The rows lie along a hidden order. The number after each row says roughly how far along it the row is, from 0 to 15. A new part has a new order.
In the rows, 128 means zero.
[114 126 123 185 127 123 119 122 146 144 160 115 133 132 108  57 138 134
 133 100 111 139 133 156 139 122 124 147 130 155 127  88 105 111 115 119
 122 133 117 156 127 126 103 114  92  98 136  82] => 6
[171 119 141  56 136  92 126 130 133 127 167 117 124 157 139  97 115 100
 145 198 139 132 140 155 129 124 101 134 149  92 117 171 184 144 135 154
 124 120 140 127 124 130 106  85 122 120 125 160] => 14
[154 129 125 144 112 109 126 121 112 113  59 159 123 109 167 212 118 116
  84 197 159 115 114 131 107 126 134 111 129  81 106 220 152 162 152 128
 110 127 133  99 132 121 114 133 132 190 146 147] => 6
[192 106 141  32 144 123 127 119 152 122 186 104 111 146 159  97 105 123
 177 114 105 140 159 159 147 116  99 157 152 143 123 141 111 120 145 151
 110 129 141 170 125 129 114 101 102  94 130 155] => 15
[ 22 154 133 186 137 105  97  92 136 144 216 134 113 134  30  71 152 143
 130 129 155 133  72  87 139 168 142 111  94 185 125   1 229 145  92 128
 131 121 200  72 105 127 146  97 187 123  99  12] => 0
[123 115 121 144 121 124 127 125 141 140 155 123 138 150 108  36 126 135
 152  93 110 142 149 160 144 110 115 159 146 154 125 112  50 103 128 124
 128 142 119 172 127 131 100 110  76  86 133 108] => 6
[146 142 131 177 127 112 118 131 121 135 102 142 153 110 132 185 127 107
  75 154 153 123 115 100 116 133 131 103 105  96 117 152 222 161 132 123
 133 119 134  86 124 118 124 127 176 158 128 125] => 6
[171 116 130  68 126 105 135 140 129 119 143 131 137 160 156 121 100 105
 159 192 117 131 144 159 138 109 105 139 162  86 117 214 143 125 146 142
 128 130 119 151 128 122 121  94 115 122 130 220] => 14

New part:
[128 111  99 169 136 134 128 123 129 110 132 131 134 113  18 120 158 107
 126 130 118 119 150 130  88 122 148 130 158] => 12
[163 220  93 129 123 173 122  97 107 140 124 161 134 183  23  74 138 162
 117 129  87 102 140 120 125 147 176 132 174] => 10
[145 159 100 151 130 142 125 111 118 126 128 145 133 151  31  97 146 135
 123 130 104 112 138 124 111 137 162 130 165] => 0
[113  46 106 188 141 110 131 140 144  92 136 115 132  77  42 145 173  68
 129 130 135 133 159 138  66 104 123 130 149] => 5
[133 116 105 169 136 147 126 116 122 121 134 135 131 133  17 104 146 125
 125 131 115 119 134 126 105 135 160 128 161] => 1
[145 167  92 136 128 134 129 124 131 110 124 139 131 130  36 125 177 102
 121 128 109 114 168 132  83 113 125 137 160] => 3
[144 169  89 141 126 140 128 121 128 112 124 141 132 129  17 117 173 107
 121 128 106 113 165 132  84 119 135 136 161] => 13
[129 126  91 149 130 115 131 137 141  96 126 128 131  97  32 150 190  75
 123 127 118 121 176 139  64 101 111 136 155] => 8
[114  54 111 188 145 137 126 124 127 113 139 120 134 107  14 114 140 112
 130 133 128 130 129 128  96 137 162 124 155] => 9
[142 150 104 144 130 143 126 119 124 118 127 143 133 134  14 108 158 115
 120 130 109 113 151 128  99 127 147 132 166] => 11
[124  84 106 180 139 132 128 124 131 109 135 127 132 109  27 120 153  99
 129 131 122 127 143 131  86 122 147 128 158] => 7
[162 225  83 109 117 137 129 123 129 113 118 149 131 144  36 122 187 103
 116 126  94 105 184 132  83 108 119 141 164] => 4
[153 197  94 130 123 155 125 109 117 125 124 150 133 157  10  96 157 132
 118 129  94 107 154 126 102 130 154 134 169] => 14
[127  97 102 179 139 143 126 117 123 119 136 132 133 122  11 105 139 123
 127 132 117 123 133 127 100 135 162 126 163] => 15

New part:
[114 107 170 110 117  45 206 141 154 116 134 109 146  97 113 115 134 119
  78 114 117  88  63 137  95 157 163 151 113 148  79 170 115 125 120  99
 114 161  85 130 187  96 128 130 123 112 111] => 15
[161 120 164 128 149 154 196 132 167 141 117 145 126 119 124 103  97 169
 119 132  97  64 173 146 100 115 110 132 146  90  94 216 140 114 129 165
 140 121 196 131 163  93 122 127 103 117 149] => 5
[161  69 111 142 135 153 108 125  90 114 137 122 125  96 136 144 111 138
 216 116 128 183 145 154 148 126 102 156 218 161 177 117 134 127 135 136
 119 126 170 119 111 177 134 135 187 132 152] => 0
[111 110 161 115 114  45 205 125 145 121 131 109 145 102 114 117 126 122
  77 116 119  84  81 135  88 169 160 148 108 138  90 149 110 111 123 105
 110 159  86 134 181 102 130 128 114 110 109] => 15
[121 117 156 122 107  48 168 111 140 128 125 106 141 101 123 127 119 125
  46 110 115  96  93 125  87 163 154 140 101 114  92 112 106  99 131 117
 116 155 108 136 177 102 117 118 124 108 100] => 14
[148 112 180 117 125 155 196 114 183 149 113 102 123 116 119  96  91 156
 104 120 104  79 158 119  93 167 126 133 110  63  71 131 101 101 126 159
 126  90 129 125 170 109 119 124 164 116 121] => 9
[160 140 137 142 119 140 151 122 120 134 114 158 120 131 124  76 109 160
 152 128 102 124 154 101 142 133  99 137 181 158 217 193 157 118 129 145
 115 130 224 112 163 177 188 140 118 111  99] => 0
[166 122 155 130 145 169 203 148 176 140 119 150 125 105 124  99  96 171
 123 132  94  59 154 143 107 117 118 135 141  97 113 228 138 108 127 163
 145 110 199 132 173  87 129 130 110 114 144] => 5
[ 76 161 163 129 123 114 109 188 130 101 136 132 132 171 136 107 138 103
 177 134 142 201  95 127 104 108 136 109 129 178 170  89 139 188 126 115
 121 101 105 129 110 118 138 141 127 139 162] => 8
[169 111 148 126 142 161 182 126 180 145 118 137 125 127 122 102 104 155
 139 131  99  71 190 134  99 125 117 131 133  72  76 200 123 110 128 157
 143 100 172 129 165  86 119 125 105 120 142] => 6
[137  77 129 146 157 172 105 148 109 101 137 107 129  86 135 137 118 130
 216 110 134 174 179 145 150 137 123 134 192 176 190 116 141 135 138 140
 118 134 160 124  97 191 129 145 216 130 149] => 1
